Below are the code and all the weights of a small trained network. Each question names an input and a class and asks about switching units off, where a switched-off unit gives its printed mean instead of its output.

import numpy as np


def w(rows, s, z=0):
    codes = np.array(rows[::2]) - 128.0
    scale = np.full(codes.shape[1], s)
    scale[-1] = z or s
    return codes * scale


def f(y):
    return y / 2 * (1 + np.tanh(0.7978845608 * (y + 0.044715 * y**3)))


def log_softmax(a):
    a = a - a.max(-1, keepdims=True)
    return a - np.log(np.exp(a).sum(-1, keepdims=True))


def net(x, mask):
    res = np.array(x, float).reshape(1, 7) / 4 @ E
    y = f(res @ A[0][:, :-1].T + A[0][:, -1])
    res = res + np.where(mask, y, B[0][:, -1]) @ B[0][:, :-1]
    return log_softmax(res[-1] @ U[:, :-1].T + U[:, -1])


A, B = {}, {}
E = w([
[132,128,129],'x0',
[130,129,127],'x1',
[119,21,84],'x2',
[128,129,132],'x3',
[127,127,130],'x4',
[193,200,30],'x5',
[2,141,66],'x6',
],0.009)
A[0] = w([
[173,72,136,254],'n0',
[9,115,156,92],'n1',
[98,62,119,126],'n2',
[42,192,87,157],'n3',
[170,200,137,154],'n4',
[76,138,255,116],'n5',
],0.019,0.0047)
B[0] = w([
[115,126,56,205],'n0',
[137,184,247,242],'n1',
[147,90,198,194],'n2',
[141,49,41,245],'n3',
[105,229,158,229],'n4',
[123,69,2,245],'n5',
],0.021,0.012)
U = w([
[103,131,3,177],'0',
[124,25,69,236],'1',
[106,193,209,2],'2',
],0.0066,0.00072)

Each question gives the input, the list of numbers given to net, and the class t.
The units are the neurons (one row each of A and B). Each row of codes is followed by its name. A weight is (code - 128) times the scale printed after its matrix; where a second scale follows, it is the last column's (A, B and U).
mask holds one flag per neuron, in row order. A switched-off neuron (its flag False) gives its mean, the last column of its row in B, instead of its output. The means were averaged over made-up inputs and are rounded, as every weight is.
A unit's drop is (log p(t) with every unit on - log p(t) with that unit switched off) / (log p(t) with every unit on - log p(t) with every unit switched off).
The circuit of an input: a set's keep is (log p(t) with only the set's units on - log p(t) with every unit switched off) / (log p(t) with every unit on - log p(t) with every unit switched off). Starting from all 6 units, units are removed one at a time, each time the one whose removal leaves the highest keep (on an exact tie, the one counted first), for as long as the keep stays at least 0.8.
units of the circuit, in order: the units of the circuit, biggest drop first
most important unit: the unit with the biggest drop
top k neurons: the k neurons with the biggest drops, biggest first
drop when u is switched off: that unit's drop, to one decimal
input [-4,7,4,-1,-2,4,7], class 1: most important unit -> n3
input [8,6,-2,-6,2,-8,-6], class 0: units of the circuit, in order -> n5, n0
input [3,-4,-1,4,6,-7,-7], class 0: units of the circuit, in order -> n0, n5
input [1,1,-6,-5,1,-2,7], class 1: units of the circuit, in order -> n3, n4
input [-1,2,1,0,2,6,5], class 1: units of the circuit, in order -> n4, n3
input [-6,7,-5,-6,-7,-7,5], class 1: top 2 neurons -> n5, n4
input [2,-6,-4,5,0,8,-1], class 2: top 2 neurons -> n5, n4
input [-3,-5,-7,-2,5,-5,7], class 1: units of the circuit, in order -> n3, n4
input [-7,1,-2,2,3,-2,6], class 1: top 2 neurons -> n3, n4
input [1,-4,-8,-3,-2,-8,8], class 1: top 2 neurons -> n5, n3
input [-7,3,5,0,0,2,8], class 1: top 2 neurons -> n3, n4
input [-5,5,-1,-8,3,8,-6], class 2: top 3 neurons -> n5, n4, n3
input [-6,5,-8,1,-4,-5,-5], class 0: drop when n5 is switched off -> 1.0
input [4,6,-7,7,5,-4,6], class 1: drop when n0 is switched off -> 0.2
input [-3,7,8,-6,-3,-6,7], class 2: top neuron -> n1
input [2,-6,-3,-6,-2,2,-4], class 2: drop when n5 is switched off -> 0.7
input [3,-4,-5,-3,-6,-7,8], class 1: top 2 neurons -> n5, n3
